Here is a tiny trained network, its code and every weight. The questions are about switching its units off for an input and a target symbol, where a switched-off unit gives its printed mean instead of its output.

import numpy as np


def w(rows, s, z=0):
    codes = np.array(rows[::2]) - 128.0
    scale = np.full(codes.shape[1], s)
    scale[-1] = z or s
    return codes * scale


def f(y):
    return y / 2 * (1 + np.tanh(0.7978845608 * (y + 0.044715 * y**3)))


def softmax(a):
    e = np.exp(a - a.max(-1, keepdims=True))
    return e / e.sum(-1, keepdims=True)


def log_softmax(a):
    a = a - a.max(-1, keepdims=True)
    return a - np.log(np.exp(a).sum(-1, keepdims=True))


def net(x, mask):
    ids = ['αβγεζηθλμξπστφψω'.index(c) for c in x.split()]
    T = len(ids)
    res = E[ids] + P[:T]
    u = 0
    for l in range(3):
        r = res
        for j in range(3):
            rows = slice(3 * j, 3 * j + 3)
            q, k, v = (r @ M[l][rows].T for M in (Q, K, V))
            z = softmax(np.where(np.tri(T) > 0, q @ k.T / 3**0.5, -1e9)) @ v
            o = O[l][rows]
            res = res + np.where(mask[u + j], z, o[:, -1]) @ o[:, :-1]
        u += 3
        y = f(res @ A[l][:, :-1].T + A[l][:, -1])
        res = res + np.where(mask[u : u + 8], y, B[l][:, -1]) @ B[l][:, :-1]
        u += 8
    return log_softmax(res[-1] @ U[:, :-1].T + U[:, -1])


Q, K, V, O, A, B = {}, {}, {}, {}, {}, {}
E = w([
[71,99,129],'α',
[114,132,125],'β',
[174,126,114],'γ',
[65,172,85],'ε',
[122,167,130],'ζ',
[155,132,111],'η',
[124,107,36],'θ',
[175,148,137],'λ',
[96,34,106],'μ',
[54,133,152],'ξ',
[90,145,126],'π',
[110,121,65],'σ',
[214,191,153],'τ',
[155,58,106],'φ',
[167,123,2],'ψ',
[72,148,24],'ω',
],0.014)
P = w([
[151,130,164],'0',
[96,71,10],'1',
[127,107,54],'2',
[94,106,98],'3',
[116,108,102],'4',
[133,122,125],'5',
[137,97,148],'6',
],0.012)
Q[0] = w([
[143,220,46],'L0H0',
[153,155,145],'L0H0',
[90,103,31],'L0H0',
[149,149,94],'L0H1',
[126,120,91],'L0H1',
[136,111,98],'L0H1',
[130,255,162],'L0H2',
[80,130,252],'L0H2',
[215,137,131],'L0H2',
],0.0084)
K[0] = w([
[95,101,193],'L0H0',
[71,141,134],'L0H0',
[185,154,254],'L0H0',
[117,121,101],'L0H1',
[125,72,160],'L0H1',
[152,116,119],'L0H1',
[93,94,64],'L0H2',
[118,38,84],'L0H2',
[104,41,126],'L0H2',
],0.0084)
V[0] = w([
[35,172,100],'L0H0',
[160,238,81],'L0H0',
[126,115,254],'L0H0',
[11,118,80],'L0H1',
[126,89,150],'L0H1',
[239,23,226],'L0H1',
[88,114,18],'L0H2',
[51,205,142],'L0H2',
[150,182,251],'L0H2',
],0.0073)
O[0] = w([
[211,111,238,152],'L0H0',
[138,138,159,112],'L0H0',
[92,152,164,46],'L0H0',
[168,58,164,244],'L0H1',
[138,236,156,122],'L0H1',
[22,170,39,12],'L0H1',
[141,28,102,237],'L0H2',
[202,90,226,119],'L0H2',
[137,254,190,3],'L0H2',
],0.0057,0.0048)
A[0] = w([
[157,62,139,77],'L0N0',
[125,141,104,253],'L0N1',
[198,123,36,169],'L0N2',
[93,158,105,128],'L0N3',
[104,99,198,131],'L0N4',
[136,186,82,125],'L0N5',
[140,178,56,114],'L0N6',
[82,2,145,126],'L0N7',
],0.0086,0.0051)
B[0] = w([
[159,173,115,177],'L0N0',
[67,1,104,171],'L0N1',
[86,85,170,213],'L0N2',
[93,126,119,125],'L0N3',
[212,141,129,134],'L0N4',
[62,169,188,125],'L0N5',
[105,126,161,135],'L0N6',
[136,180,100,252],'L0N7',
],0.0063,0.011)
Q[1] = w([
[118,171,74],'L1H0',
[210,176,67],'L1H0',
[99,47,91],'L1H0',
[131,106,92],'L1H1',
[130,182,68],'L1H1',
[105,112,149],'L1H1',
[104,69,101],'L1H2',
[64,2,160],'L1H2',
[183,102,110],'L1H2',
],0.0096)
K[1] = w([
[248,135,195],'L1H0',
[79,85,12],'L1H0',
[54,127,250],'L1H0',
[129,71,41],'L1H1',
[207,88,141],'L1H1',
[127,126,132],'L1H1',
[98,150,186],'L1H2',
[86,155,145],'L1H2',
[112,156,255],'L1H2',
],0.0074)
V[1] = w([
[91,59,8],'L1H0',
[201,68,236],'L1H0',
[141,208,178],'L1H0',
[217,160,185],'L1H1',
[104,184,141],'L1H1',
[161,139,183],'L1H1',
[255,60,139],'L1H2',
[246,67,92],'L1H2',
[173,110,115],'L1H2',
],0.0074)
O[1] = w([
[29,172,177,255],'L1H0',
[162,1,83,102],'L1H0',
[224,105,68,34],'L1H0',
[139,32,32,20],'L1H1',
[184,151,112,62],'L1H1',
[199,77,93,63],'L1H1',
[86,43,180,142],'L1H2',
[77,102,107,157],'L1H2',
[84,59,184,135],'L1H2',
],0.0056,0.0092)
A[1] = w([
[69,106,169,192],'L1N0',
[167,145,141,128],'L1N1',
[9,82,71,253],'L1N2',
[138,168,221,162],'L1N3',
[165,85,152,94],'L1N4',
[83,105,224,160],'L1N5',
[182,240,146,148],'L1N6',
[157,130,152,145],'L1N7',
],0.011,0.0062)
B[1] = w([
[217,228,116,207],'L1N0',
[155,179,24,124],'L1N1',
[254,178,195,255],'L1N2',
[91,132,105,157],'L1N3',
[33,119,177,139],'L1N4',
[249,142,52,202],'L1N5',
[63,135,122,145],'L1N6',
[81,85,26,126],'L1N7',
],0.0053,0.023)
Q[2] = w([
[185,149,195],'L2H0',
[183,155,201],'L2H0',
[106,162,112],'L2H0',
[166,10,159],'L2H1',
[64,74,127],'L2H1',
[234,101,175],'L2H1',
[181,154,169],'L2H2',
[164,142,58],'L2H2',
[137,168,95],'L2H2',
],0.012)
K[2] = w([
[73,116,110],'L2H0',
[72,112,91],'L2H0',
[126,95,102],'L2H0',
[154,90,134],'L2H1',
[249,82,185],'L2H1',
[59,93,67],'L2H1',
[117,116,104],'L2H2',
[61,189,196],'L2H2',
[97,126,79],'L2H2',
],0.015)
V[2] = w([
[237,95,253],'L2H0',
[167,191,117],'L2H0',
[157,177,167],'L2H0',
[197,63,169],'L2H1',
[164,202,127],'L2H1',
[237,177,89],'L2H1',
[232,126,113],'L2H2',
[37,184,138],'L2H2',
[134,18,153],'L2H2',
],0.0073)
O[2] = w([
[149,240,87,234],'L2H0',
[2,117,152,230],'L2H0',
[66,167,151,229],'L2H0',
[168,238,118,109],'L2H1',
[3,147,137,245],'L2H1',
[54,187,37,247],'L2H1',
[65,160,85,234],'L2H2',
[118,74,140,106],'L2H2',
[181,143,107,1],'L2H2',
],0.0068,0.008)
A[2] = w([
[72,83,165,255],'L2N0',
[145,176,75,102],'L2N1',
[68,211,170,227],'L2N2',
[78,94,97,227],'L2N3',
[97,49,132,208],'L2N4',
[21,214,228,71],'L2N5',
[211,225,18,144],'L2N6',
[3,104,157,44],'L2N7',
],0.0056,0.0082)
B[2] = w([
[213,152,116,186],'L2N0',
[84,115,86,163],'L2N1',
[205,149,108,253],'L2N2',
[217,199,202,165],'L2N3',
[212,153,84,152],'L2N4',
[96,98,176,244],'L2N5',
[78,1,117,233],'L2N6',
[91,81,99,196],'L2N7',
],0.0092,0.021)
U = w([
[174,192,122,251],'α',
[255,255,153,132],'β',
[134,90,225,123],'γ',
[172,77,129,99],'ε',
[125,137,137,95],'ζ',
[182,165,196,123],'η',
[91,157,92,116],'θ',
[101,94,175,140],'λ',
[145,227,183,109],'μ',
[68,69,101,127],'ξ',
[118,126,117,168],'π',
[104,147,103,139],'σ',
[6,15,128,88],'τ',
[71,102,201,104],'φ',
[72,147,95,117],'ψ',
[101,126,13,63],'ω',
],0.0079,0.011)

Each question gives the input, a string of symbols that net reads in full, and the target symbol t.
The units are the heads (3 rows each of Q, K, V and O) and the neurons (one row each of A and B). Each row of codes is followed by its name. A weight is (code - 128) times the scale printed after its matrix; where a second scale follows, it is the last column's (O, A, B and U).
mask holds one flag per unit, layer by layer, with each layer's heads first. A switched-off unit (its flag False) gives its mean, the last column of its rows in O or B, instead of its output. The means were averaged over made-up inputs and are rounded, as every weight is.
A unit's drop is (log p(t) with every unit on - log p(t) with that unit switched off) / (log p(t) with every unit on - log p(t) with every unit switched off).
The circuit of an input: a set's keep is (log p(t) with only the set's units on - log p(t) with every unit switched off) / (log p(t) with every unit on - log p(t) with every unit switched off). Starting from the 12 units with the biggest drops (on a tie, the unit counted first), units are removed one at a time, each time the one whose removal leaves the highest keep (on an exact tie, the one counted first), for as long as the keep stays at least 0.8.
units of the circuit, in order: the units of the circuit, biggest drop first
most important unit: the unit with the biggest drop
k most important neurons: the k neurons with the biggest drops, biggest first
k most important neurons of layer l: the k neurons of layer l with the biggest drops, biggest first
which heads matter: for each layer, one digit per head in row order, 1 if its drop is at least 0.15 and else 0, layers parted by /
input μ π ξ ε σ φ η, target μ: most important unit -> L2N6
input γ θ β φ γ λ ε, target γ: 2 most important neurons -> L1N2, L1N6
input ω ω ψ θ ε, target ω: which heads matter -> 010 / 001 / 111
input μ μ η, target μ: 3 most important neurons -> L2N6, L1N2, L2N2
input β β α ξ γ, target β: 2 most important neurons -> L2N6, L1N2
input γ γ π, target γ: 3 most important neurons of layer 1 -> L1N2, L1N6, L1N5
input ε ε ψ ε η, target ε: which heads matter -> 111 / 111 / 110
input β μ β ω ε, target β: units of the circuit, in order -> L2N6, L2N7
input φ η λ σ, target φ: which heads matter -> 111 / 111 / 111
input γ ω ε α ω σ, target γ: 3 most important neurons of layer 1 -> L1N6, L1N2, L1N5
input γ ε τ, target γ: which heads matter -> 111 / 101 / 111
input τ μ θ π π τ, target τ: units of the circuit, in order -> L0H2, L2H1, L1N2
input β ω μ μ ε γ α, target β: which heads matter -> 111 / 001 / 000
input α τ ε ζ ξ θ μ, target α: 2 most important neurons -> L2N5, L2N7
input β π η ε π, target β: units of the circuit, in order -> L2N6
input ε ε ε μ, target ε: 2 most important neurons -> L2N6, L1N2
input γ τ α β, target γ: which heads matter -> 111 / 101 / 111
input β μ ε β α, target β: 3 most important neurons of layer 1 -> L1N2, L1N5, L1N0
input γ η μ τ μ, target γ: 4 most important neurons -> L1N2, L1N6, L1N5, L0N5
input ε λ μ θ θ, target ε: 3 most important neurons -> L2N6, L1N2, L1N0
input β α λ η ε μ, target β: units of the circuit, in order -> L2N6
input γ μ ω φ λ, target γ: 4 most important neurons of layer 1 -> L1N2, L1N6, L1N5, L1N0
input ψ γ φ, target ψ: 2 most important neurons -> L1N2, L1N5
input μ π ψ μ ε, target μ: 4 most important neurons of layer 2 -> L2N6, L2N2, L2N5, L2N3
input μ ε π, target μ: 3 most important neurons -> L2N6, L1N2, L2N2
input τ φ ω, target τ: which heads matter -> 111 / 101 / 111
input ω θ ξ ω ε λ, target ω: most important unit -> L2N6
input ω θ β μ ω, target ω: 2 most important neurons of layer 2 -> L2N6, L2N1
